Below is a small trained network, with its code and all its weights. Each question gives an input and a class and asks what happens when units are switched off, that is, made to give their printed mean instead of their output.

import numpy as np


def w(rows, s, z=0):
    codes = np.array(rows[::2]) - 128.0
    scale = np.full(codes.shape[1], s)
    scale[-1] = z or s
    return codes * scale


def f(y):
    return np.maximum(y, 0)


def log_softmax(a):
    a = a - a.max(-1, keepdims=True)
    return a - np.log(np.exp(a).sum(-1, keepdims=True))


def net(x, mask):
    res = np.array(x, float).reshape(1, 5) / 4 @ E
    y = f(res @ A[0][:, :-1].T + A[0][:, -1])
    res = res + np.where(mask, y, B[0][:, -1]) @ B[0][:, :-1]
    return log_softmax(res[-1] @ U[:, :-1].T + U[:, -1])


A, B = {}, {}
E = w([
[1,185,120,158,137],'x0',
[114,98,72,82,77],'x1',
[99,53,126,173,133],'x2',
[127,127,128,130,129],'x3',
[86,114,173,67,175],'x4',
],0.014)
A[0] = w([
[65,141,126,149,55,9],'neuron 1',
[35,155,189,158,165,64],'neuron 2',
[154,57,160,24,160,61],'neuron 3',
[141,115,54,225,134,46],'neuron 4',
[197,87,91,105,230,10],'neuron 5',
[91,203,105,143,155,56],'neuron 6',
[121,109,31,62,119,121],'neuron 7',
[17,140,122,79,189,30],'neuron 8',
[109,155,100,65,97,117],'neuron 9',
[149,128,47,215,128,75],'neuron 10',
[167,136,109,164,193,154],'neuron 11',
[155,198,115,49,97,175],'neuron 12',
[182,27,207,60,87,126],'neuron 13',
[189,248,53,174,89,111],'neuron 14',
[220,77,131,69,173,191],'neuron 15',
[86,52,140,27,255,104],'neuron 16',
[79,12,147,141,181,95],'neuron 17',
[192,175,241,235,212,129],'neuron 18',
[110,20,99,189,106,130],'neuron 19',
[105,70,27,61,69,104],'neuron 20',
[170,145,87,207,60,45],'neuron 21',
[67,164,110,145,91,5],'neuron 22',
[105,34,128,215,82,94],'neuron 23',
],0.0097,0.003)
B[0] = w([
[137,166,64,169,143,184],'neuron 1',
[158,114,92,156,125,242],'neuron 2',
[147,71,107,130,127,213],'neuron 3',
[144,101,148,86,204,195],'neuron 4',
[121,148,37,99,121,187],'neuron 5',
[160,113,96,169,82,190],'neuron 6',
[134,82,164,189,72,204],'neuron 7',
[142,109,86,170,181,241],'neuron 8',
[89,148,174,156,116,179],'neuron 9',
[104,72,142,49,239,198],'neuron 10',
[134,112,135,145,90,168],'neuron 11',
[174,249,178,146,165,209],'neuron 12',
[153,141,86,178,158,248],'neuron 13',
[146,126,171,98,197,222],'neuron 14',
[126,129,87,165,108,254],'neuron 15',
[95,131,161,97,255,239],'neuron 16',
[163,228,160,155,120,223],'neuron 17',
[6,76,138,188,41,245],'neuron 18',
[163,233,176,132,122,228],'neuron 19',
[7,60,187,205,73,237],'neuron 20',
[74,70,82,101,222,205],'neuron 21',
[180,90,78,145,123,188],'neuron 22',
[205,217,168,145,125,224],'neuron 23',
],0.0089,0.0097)
U = w([
[155,135,137,114,135,248],'0',
[178,134,3,144,133,57],'1',
[134,106,160,57,203,138],'2',
[92,99,193,134,62,119],'3',
[196,234,210,113,129,63],'4',
[116,103,114,1,97,132],'5',
],0.009,0.012)

Each question gives the input, the list of numbers given to net, and the class t.
The units are the neurons (one row each of A and B). Each row of codes is followed by its name. A weight is (code - 128) times the scale printed after its matrix; where a second scale follows, it is the last column's (A, B and U).
mask holds one flag per neuron, in row order. A switched-off neuron (its flag False) gives its mean, the last column of its row in B, instead of its output. The means were averaged over made-up inputs and are rounded, as every weight is.
A unit's drop is (log p(t) with every unit on - log p(t) with that unit switched off) / (log p(t) with every unit on - log p(t) with every unit switched off).
The circuit of an input: a set's keep is (log p(t) with only the set's units on - log p(t) with every unit switched off) / (log p(t) with every unit on - log p(t) with every unit switched off). Starting from the 12 units with the biggest drops (on a tie, the unit counted first), units are removed one at a time, each time the one whose removal leaves the highest keep (on an exact tie, the one counted first), for as long as the keep stays at least 0.8.
circuit, biggest first: the units of the circuit, biggest drop first
unit that matters most: the unit with the biggest drop
top k neurons: the k neurons with the biggest drops, biggest first
drop when u is switched off: that unit's drop, to one decimal
input [-3,5,-2,-1,3], class 3: circuit, biggest first -> [neuron 20; neuron 7]
input [-4,2,-6,1,0], class 4: unit that matters most -> neuron 12
input [-5,3,-7,6,-8], class 2: circuit, biggest first -> [neuron 21; neuron 14]
input [6,-6,3,5,4], class 1: top 2 neurons -> [neuron 2; neuron 8]
input [0,0,6,-2,-8], class 2: circuit, biggest first -> [neuron 10; neuron 4]
input [-7,-1,-7,2,-8], class 2: top 3 neurons -> [neuron 14; neuron 21; neuron 10]
input [-4,2,5,-3,2], class 4: circuit, biggest first -> [neuron 19; neuron 17]
input [3,-3,6,0,-3], class 4: circuit, biggest first -> [neuron 23; neuron 19]
input [7,-2,5,0,-2], class 1: circuit, biggest first -> [neuron 2; neuron 1]
input [-4,6,-5,-1,-5], class 3: top 3 neurons -> [neuron 20; neuron 7; neuron 16]
input [6,-6,-7,-5,-7], class 2: circuit, biggest first -> [neuron 14; neuron 21]
input [7,-3,-4,1,-6], class 1: top 2 neurons -> [neuron 6; neuron 22]
input [-3,5,-7,-3,-2], class 4: top 2 neurons -> [neuron 12; neuron 18]
input [-1,-6,-4,-2,3], class 3: circuit, biggest first -> [neuron 18]
input [-1,2,-7,0,5], class 4: top 2 neurons -> [neuron 12; neuron 21]
input [0,3,-6,5,5], class 4: top 4 neurons -> [neuron 12; neuron 21; neuron 10; neuron 18]
input [-4,-3,7,1,-5], class 4: top 2 neurons -> [neuron 23; neuron 19]
input [8,5,8,-7,1], class 1: top 2 neurons -> [neuron 8; neuron 1]
input [-4,-6,8,-4,-4], class 4: top 4 neurons -> [neuron 23; neuron 19; neuron 17; neuron 20]
input [-7,5,-7,-3,4], class 1: circuit, biggest first -> [neuron 15]
input [6,7,-6,5,-6], class 3: top 3 neurons -> [neuron 20; neuron 7; neuron 9]
input [-3,8,-8,2,-3], class 3: drop when neuron 7 is switched off -> 0.3
input [-4,-4,0,-3,-6], class 2: drop when neuron 14 is switched off -> 0.2
input [-2,-8,-5,3,-1], class 3: drop when neuron 20 is switched off -> 0.0
